Below is a small trained network, with its code and all its weights. Each question gives an input and a class and asks what happens when units are switched off, that is, made to give their printed mean instead of their output.

import numpy as np


def w(rows, s, z=0):
    codes = np.array(rows[::2]) - 128.0
    scale = np.full(codes.shape[1], s)
    scale[-1] = z or s
    return codes * scale


def f(y):
    return y / 2 * (1 + np.tanh(0.7978845608 * (y + 0.044715 * y**3)))


def log_softmax(a):
    a = a - a.max(-1, keepdims=True)
    return a - np.log(np.exp(a).sum(-1, keepdims=True))


def net(x, mask):
    res = np.array(x, float).reshape(1, 5) / 4 @ E
    y = f(res @ A[0][:, :-1].T + A[0][:, -1])
    res = res + np.where(mask, y, B[0][:, -1]) @ B[0][:, :-1]
    return log_softmax(res[-1] @ U[:, :-1].T + U[:, -1])


A, B = {}, {}
E = w([
[101,170,176,198,149,74],'x0',
[212,103,153,191,119,164],'x1',
[95,56,203,100,147,157],'x2',
[133,138,100,130,244,164],'x3',
[112,213,160,121,101,203],'x4',
],0.011)
A[0] = w([
[9,157,84,52,135,74,3],'n0',
[152,179,170,139,141,75,41],'n1',
[150,147,128,89,203,139,153],'n2',
[191,87,190,161,137,164,42],'n3',
[177,101,95,94,113,174,62],'n4',
[138,78,80,131,134,102,45],'n5',
[208,145,113,158,118,125,74],'n6',
[171,142,183,181,138,112,104],'n7',
[93,149,148,179,141,104,84],'n8',
[114,89,215,102,147,145,149],'n9',
[169,101,167,145,119,158,27],'n10',
[141,204,154,96,104,211,89],'n11',
[204,90,104,151,107,192,76],'n12',
[138,95,177,127,37,83,82],'n13',
[180,179,98,129,113,106,70],'n14',
[162,175,98,127,123,103,90],'n15',
[177,62,111,186,137,105,82],'n16',
[114,160,158,171,188,95,94],'n17',
[130,164,75,152,103,99,154],'n18',
[120,79,199,107,152,137,106],'n19',
[150,177,50,132,126,84,100],'n20',
[143,133,118,181,209,177,94],'n21',
[133,137,173,130,50,102,121],'n22',
[169,122,156,147,64,117,100],'n23',
[146,151,79,125,116,132,17],'n24',
[108,156,183,168,115,68,134],'n25',
[178,87,91,118,156,35,35],'n26',
[112,148,118,143,190,148,116],'n27',
[158,110,123,78,81,131,124],'n28',
[136,72,105,104,131,47,102],'n29',
[111,131,133,129,68,111,85],'n30',
[147,123,43,36,100,165,123],'n31',
[136,165,133,116,112,178,42],'n32',
[119,141,159,98,55,100,71],'n33',
[129,170,59,147,113,91,122],'n34',
[86,79,204,119,142,127,70],'n35',
[99,118,108,156,75,117,27],'n36',
[146,107,108,79,117,172,34],'n37',
[145,147,128,111,198,138,47],'n38',
[77,179,170,175,153,72,54],'n39',
[148,123,138,171,143,146,65],'n40',
[93,172,135,141,105,180,48],'n41',
[168,176,174,149,109,199,143],'n42',
[61,196,145,113,104,177,108],'n43',
[72,99,176,95,131,133,103],'n44',
],0.014,0.0054)
B[0] = w([
[37,255,51,77,167,51,254],'n0',
[113,103,189,114,123,135,160],'n1',
[233,124,86,86,126,145,212],'n2',
[65,203,102,117,148,123,201],'n3',
[111,113,221,70,57,103,183],'n4',
[110,67,153,163,175,113,173],'n5',
[76,209,133,131,144,158,174],'n6',
[61,128,154,48,61,90,188],'n7',
[117,86,199,98,67,105,173],'n8',
[119,169,144,195,96,199,234],'n9',
[90,184,129,100,175,137,162],'n10',
[127,45,96,203,168,76,237],'n11',
[54,161,137,60,113,98,203],'n12',
[195,127,83,96,194,146,248],'n13',
[110,166,170,169,148,188,171],'n14',
[123,160,178,180,135,197,168],'n15',
[55,125,85,163,155,51,206],'n16',
[154,92,186,76,70,104,197],'n17',
[137,159,156,162,102,195,198],'n18',
[114,165,155,191,114,223,209],'n19',
[133,163,170,167,125,186,213],'n20',
[235,154,69,83,162,118,217],'n21',
[196,141,87,95,169,139,229],'n22',
[180,168,68,75,171,115,199],'n23',
[106,137,221,130,199,172,143],'n24',
[142,59,180,61,46,126,215],'n25',
[115,66,105,192,177,101,216],'n26',
[194,117,78,86,153,147,193],'n27',
[159,102,150,105,106,137,190],'n28',
[115,60,73,218,166,84,218],'n29',
[185,132,106,104,193,145,179],'n30',
[115,72,224,64,28,115,254],'n31',
[93,71,152,169,176,83,161],'n32',
[226,131,107,83,223,143,207],'n33',
[112,163,155,179,108,202,205],'n34',
[128,143,166,174,126,193,209],'n35',
[167,138,154,123,211,128,148],'n36',
[122,108,208,113,103,110,169],'n37',
[218,117,114,95,190,153,177],'n38',
[115,73,191,79,75,109,210],'n39',
[117,161,129,82,143,89,146],'n40',
[130,58,123,191,197,98,179],'n41',
[44,88,62,175,149,54,225],'n42',
[111,69,78,186,148,68,237],'n43',
[112,196,138,173,130,175,204],'n44',
],0.0087,0.0095)
U = w([
[104,53,89,204,142,67,105],'0',
[250,143,85,51,146,153,110],'1',
[109,187,171,184,105,242,108],'2',
[114,81,196,33,59,105,112],'3',
[44,223,83,69,123,73,119],'4',
[147,117,52,151,36,140,250],'5',
],0.014,0.017)

Each question gives the input, the list of numbers given to net, and the class t.
The units are the neurons (one row each of A and B). Each row of codes is followed by its name. A weight is (code - 128) times the scale printed after its matrix; where a second scale follows, it is the last column's (A, B and U).
mask holds one flag per neuron, in row order. A switched-off neuron (its flag False) gives its mean, the last column of its row in B, instead of its output. The means were averaged over made-up inputs and are rounded, as every weight is.
A unit's drop is (log p(t) with every unit on - log p(t) with that unit switched off) / (log p(t) with every unit on - log p(t) with every unit switched off).
The circuit of an input: a set's keep is (log p(t) with only the set's units on - log p(t) with every unit switched off) / (log p(t) with every unit on - log p(t) with every unit switched off). Starting from the 12 units with the biggest drops (on a tie, the unit counted first), units are removed one at a time, each time the one whose removal leaves the highest keep (on an exact tie, the one counted first), for as long as the keep stays at least 0.8.
circuit, biggest first: the units of the circuit, biggest drop first
unit that matters most: the unit with the biggest drop
k most important neurons: the k neurons with the biggest drops, biggest first
drop of u: that unit's drop, to one decimal
input [-2,7,6,4,4], class 4: circuit, biggest first : [n12; n3]
input [-1,-1,5,-5,-2], class 1: circuit, biggest first : [n13]
input [-4,5,-4,-2,-1], class 4: circuit, biggest first : [n12; n6]
input [6,8,3,1,-6], class 4: circuit, biggest first : [n3; n7]
input [8,8,-7,-6,3], class 3: 3 most important neurons : [n25; n7; n39]
input [5,7,-5,-6,-5], class 4: circuit, biggest first : [n7; n6]
input [-6,-4,-8,-8,8], class 0: 2 most important neurons : [n11; n43]
input [-2,6,-3,3,6], class 0: 2 most important neurons : [n11; n0]
input [6,4,6,3,1], class 2: 3 most important neurons : [n9; n19; n31]
input [2,4,7,7,2], class 1: 3 most important neurons : [n21; n2; n27]
input [-8,-8,1,-1,-1], class 3: 3 most important neurons : [n31; n37; n28]
input [-6,8,-6,2,5], class 4: 3 most important neurons : [n12; n42; n6]
input [0,-6,4,-4,7], class 0: 2 most important neurons : [n43; n11]
input [-5,-6,-3,6,-7], class 0: unit that matters most : n29
input [1,-5,-5,1,2], class 2: 2 most important neurons : [n34; n20]
input [-7,-8,6,-7,3], class 4: 4 most important neurons : [n0; n2; n44; n21]
input [0,-7,8,-5,3], class 2: 2 most important neurons : [n35; n9]
input [-7,2,-5,-7,-5], class 1: 2 most important neurons : [n13; n23]
input [-1,0,8,0,-7], class 2: 2 most important neurons : [n19; n9]
input [5,7,-6,-5,8], class 0: circuit, biggest first : [n42]
input [7,-2,4,5,0], class 3: drop of n14 : 0.0
input [1,3,-2,-6,8], class 0: drop of n42 : 0.1
input [8,8,-2,1,-7], class 3: drop of n7 : 0.5
